Below are the code and all the weights of a small trained network. Each question names an input and a class and asks about switching units off, where a switched-off unit gives its printed mean instead of its output.

import numpy as np


def w(rows, s, z=0):
    codes = np.array(rows[::2]) - 128.0
    scale = np.full(codes.shape[1], s)
    scale[-1] = z or s
    return codes * scale


def f(y):
    return np.maximum(y, 0)


def log_softmax(a):
    a = a - a.max(-1, keepdims=True)
    return a - np.log(np.exp(a).sum(-1, keepdims=True))


def net(x, mask):
    res = np.array(x, float).reshape(1, 5) / 4 @ E
    y = f(res @ A[0][:, :-1].T + A[0][:, -1])
    res = res + np.where(mask, y, B[0][:, -1]) @ B[0][:, :-1]
    return log_softmax(res[-1] @ U[:, :-1].T + U[:, -1])


A, B = {}, {}
E = w([
[195,164,50],'x0',
[82,249,131],'x1',
[115,92,138],'x2',
[168,151,166],'x3',
[127,135,142],'x4',
],0.011)
A[0] = w([
[77,49,94,123],'neuron 0',
[132,163,57,185],'neuron 1',
[118,113,175,170],'neuron 2',
[252,124,92,103],'neuron 3',
[118,143,35,180],'neuron 4',
[116,100,170,142],'neuron 5',
[121,114,168,70],'neuron 6',
[104,154,88,254],'neuron 7',
[110,238,187,170],'neuron 8',
[151,56,130,132],'neuron 9',
[191,157,150,192],'neuron 10',
[41,108,181,251],'neuron 11',
],0.014,0.006)
B[0] = w([
[119,91,196,188],'neuron 0',
[7,111,72,210],'neuron 1',
[21,86,115,176],'neuron 2',
[166,113,93,218],'neuron 3',
[15,176,52,206],'neuron 4',
[74,39,107,171],'neuron 5',
[94,69,152,146],'neuron 6',
[2,175,123,212],'neuron 7',
[86,182,223,254],'neuron 8',
[175,76,159,196],'neuron 9',
[103,120,97,189],'neuron 10',
[12,129,107,242],'neuron 11',
],0.0066,0.011)
U = w([
[86,158,11,154],'0',
[169,223,212,183],'1',
[224,189,152,2],'2',
[192,68,58,183],'3',
[231,155,162,74],'4',
[52,60,109,148],'5',
[198,73,106,108],'6',
[181,78,172,30],'7',
],0.012,0.0088)

Each question gives the input, the list of numbers given to net, and the class t.
The units are the neurons (one row each of A and B). Each row of codes is followed by its name. A weight is (code - 128) times the scale printed after its matrix; where a second scale follows, it is the last column's (A, B and U).
mask holds one flag per neuron, in row order. A switched-off neuron (its flag False) gives its mean, the last column of its row in B, instead of its output. The means were averaged over made-up inputs and are rounded, as every weight is.
A unit's drop is (log p(t) with every unit on - log p(t) with that unit switched off) / (log p(t) with every unit on - log p(t) with every unit switched off).
The circuit of an input: a set's keep is (log p(t) with only the set's units on - log p(t) with every unit switched off) / (log p(t) with every unit on - log p(t) with every unit switched off). Starting from all 12 units, units are removed one at a time, each time the one whose removal leaves the highest keep (on an exact tie, the one counted first), for as long as the keep stays at least 0.8.
units of the circuit, in order: the units of the circuit, biggest drop first
most important unit: the unit with the biggest drop
k most important neurons: the k neurons with the biggest drops, biggest first
drop when u is switched off: that unit's drop, to one decimal
input [1,-8,-3,-2,2], class 3: most important unit => neuron 8
input [-1,1,5,7,-4], class 1: units of the circuit, in order => neuron 1; neuron 4
input [5,-2,0,5,-7], class 3: units of the circuit, in order => neuron 11; neuron 3
input [2,-7,-6,8,-8], class 3: 2 most important neurons => neuron 8; neuron 3
input [5,7,8,7,-2], class 1: 2 most important neurons => neuron 8; neuron 11
input [3,-4,0,-1,-3], class 3: 2 most important neurons => neuron 11; neuron 8
input [-6,4,-5,6,-5], class 1: 3 most important neurons => neuron 8; neuron 1; neuron 4
input [-4,6,-5,3,-8], class 1: drop when neuron 8 is switched off => 0.5
input [2,7,2,4,2], class 1: drop when neuron 8 is switched off => 0.9
input [6,-8,4,7,7], class 6: drop when neuron 8 is switched off => -0.2
input [0,-8,-8,1,3], class 6: drop when neuron 8 is switched off => 0.0
